Here is a tiny trained network, its code and every weight. The questions are about switching its units off for an input and a class, where a switched-off unit gives its printed mean instead of its output.

import numpy as np


def w(rows, s, z=0):
    codes = np.array(rows[::2]) - 128.0
    scale = np.full(codes.shape[1], s)
    scale[-1] = z or s
    return codes * scale


def f(y):
    return y / 2 * (1 + np.tanh(0.7978845608 * (y + 0.044715 * y**3)))


def log_softmax(a):
    a = a - a.max(-1, keepdims=True)
    return a - np.log(np.exp(a).sum(-1, keepdims=True))


def net(x, mask):
    res = np.array(x, float).reshape(1, 7) / 4 @ E
    y = f(res @ A[0][:, :-1].T + A[0][:, -1])
    res = res + np.where(mask, y, B[0][:, -1]) @ B[0][:, :-1]
    return log_softmax(res[-1] @ U[:, :-1].T + U[:, -1])


A, B = {}, {}
E = w([
[120,254,152,163,141],'x0',
[168,71,94,225,140],'x1',
[235,151,156,67,138],'x2',
[125,126,125,126,138],'x3',
[126,128,118,126,136],'x4',
[114,125,112,117,205],'x5',
[118,127,105,123,170],'x6',
],0.0094)
A[0] = w([
[148,151,123,55,133,135],'n1',
[54,134,148,153,54,167],'n2',
[121,71,97,79,112,100],'n3',
[133,168,133,170,136,76],'n4',
[103,97,137,164,117,55],'n5',
[125,155,129,135,171,150],'n6',
[108,213,108,168,72,98],'n7',
[107,150,122,92,69,193],'n8',
[132,91,120,107,113,69],'n9',
[10,97,89,117,130,93],'n10',
[171,109,140,203,160,80],'n11',
[53,145,119,95,114,87],'n12',
[80,197,145,30,67,142],'n13',
[30,93,164,154,158,92],'n14',
[128,193,147,167,210,121],'n15',
[117,172,177,159,125,118],'n16',
[115,65,151,139,111,67],'n17',
[150,143,74,177,130,126],'n18',
[205,131,104,71,137,81],'n19',
[33,157,124,164,138,149],'n20',
[200,131,165,107,147,82],'n21',
[114,68,108,76,140,110],'n22',
[129,185,126,177,146,124],'n23',
[136,46,165,117,138,101],'n24',
[147,63,126,120,176,116],'n25',
[192,121,164,218,85,141],'n26',
[77,84,161,155,82,124],'n27',
[186,150,39,65,153,138],'n28',
[148,160,158,106,194,254],'n29',
],0.011,0.0096)
B[0] = w([
[119,115,141,172,152,170],'n1',
[198,117,105,134,162,207],'n2',
[115,194,133,57,43,156],'n3',
[90,168,139,114,108,134],'n4',
[136,181,186,190,92,130],'n5',
[58,83,56,100,73,160],'n6',
[188,178,91,92,85,175],'n7',
[92,11,121,134,168,192],'n8',
[121,232,197,93,121,125],'n9',
[205,173,173,142,164,191],'n10',
[6,196,255,169,130,155],'n11',
[122,160,210,155,157,151],'n12',
[61,90,181,154,145,224],'n13',
[216,150,177,136,106,172],'n14',
[142,152,70,79,71,187],'n15',
[99,154,76,90,119,158],'n16',
[115,177,158,110,132,140],'n17',
[96,140,134,116,170,156],'n18',
[184,234,145,242,114,158],'n19',
[173,113,121,193,126,207],'n20',
[175,203,160,154,132,152],'n21',
[63,192,82,101,47,161],'n22',
[87,122,122,74,87,168],'n23',
[106,152,169,35,112,159],'n24',
[65,137,114,99,106,166],'n25',
[40,65,132,145,178,188],'n26',
[186,174,91,87,137,171],'n27',
[156,116,149,132,182,172],'n28',
[145,86,86,137,120,255],'n29',
],0.0068,0.0097)
U = w([
[94,202,128,67,6,33],'0',
[145,65,137,132,167,254],'1',
[247,166,213,179,189,14],'2',
[129,63,140,134,169,203],'3',
[134,58,134,134,156,185],'4',
[32,88,213,156,210,21],'5',
],0.011,0.0073)

Each question gives the input, the list of numbers given to net, and the class t.
The units are the neurons (one row each of A and B). Each row of codes is followed by its name. A weight is (code - 128) times the scale printed after its matrix; where a second scale follows, it is the last column's (A, B and U).
mask holds one flag per neuron, in row order. A switched-off neuron (its flag False) gives its mean, the last column of its row in B, instead of its output. The means were averaged over made-up inputs and are rounded, as every weight is.
A unit's drop is (log p(t) with every unit on - log p(t) with that unit switched off) / (log p(t) with every unit on - log p(t) with every unit switched off).
The circuit of an input: a set's keep is (log p(t) with only the set's units on - log p(t) with every unit switched off) / (log p(t) with every unit on - log p(t) with every unit switched off). Starting from the 12 units with the biggest drops (on a tie, the unit counted first), units are removed one at a time, each time the one whose removal leaves the highest keep (on an exact tie, the one counted first), for as long as the keep stays at least 0.8.
units of the circuit, in order: the units of the circuit, biggest drop first
most important unit: the unit with the biggest drop
top k neurons: the k neurons with the biggest drops, biggest first
drop of u: that unit's drop, to one decimal
input [4,-5,-6,-4,0,5,3], class 2: units of the circuit, in order => n10, n14
input [-2,8,-4,-6,5,-3,7], class 5: units of the circuit, in order => n11, n26
input [6,7,-1,6,0,-6,-6], class 5: units of the circuit, in order => n26
input [-6,2,-8,-8,-6,4,3], class 2: top 2 neurons => n10, n14
input [5,-5,-4,-4,7,-8,4], class 1: units of the circuit, in order => n8, n2
input [5,8,-1,-3,-3,3,-4], class 5: top 2 neurons => n11, n26
input [-2,-6,7,7,6,-1,-2], class 2: top 3 neurons => n19, n21, n26
input [-5,-1,-5,-3,0,5,-4], class 0: units of the circuit, in order => n22, n3
input [-3,-4,7,6,7,1,7], class 2: top 3 neurons => n19, n21, n28
input [8,3,8,6,7,2,4], class 0: top 3 neurons => n15, n6, n23
input [6,-5,-3,7,-5,1,-5], class 4: units of the circuit, in order => n8, n2, n11
input [5,-6,7,2,0,8,-6], class 1: top 3 neurons => n29, n6, n13
input [-6,-7,-3,-2,0,-3,-2], class 5: top 2 neurons => n13, n8
input [6,4,-1,-1,-5,-5,-8], class 3: units of the circuit, in order => n26
input [-7,-5,8,-6,5,-5,-3], class 2: top 3 neurons => n19, n28, n21
input [-5,-6,-1,1,-8,-4,-1], class 5: top 2 neurons => n13, n8
input [2,-7,7,-7,-4,-2,-2], class 2: top 3 neurons => n19, n21, n26
input [4,-8,-8,3,-4,5,-1], class 2: top 2 neurons => n10, n14
input [3,-7,5,-6,-8,-2,-6], class 5: top 2 neurons => n13, n8
input [-7,0,-5,7,-2,7,1], class 0: most important unit => n22
input [4,6,-8,1,5,1,7], class 2: drop of n8 => 0.1
input [2,-8,-4,-3,6,-5,-5], class 5: drop of n12 => 0.2
input [-7,2,-5,2,7,0,-2], class 0: drop of n22 => 0.1
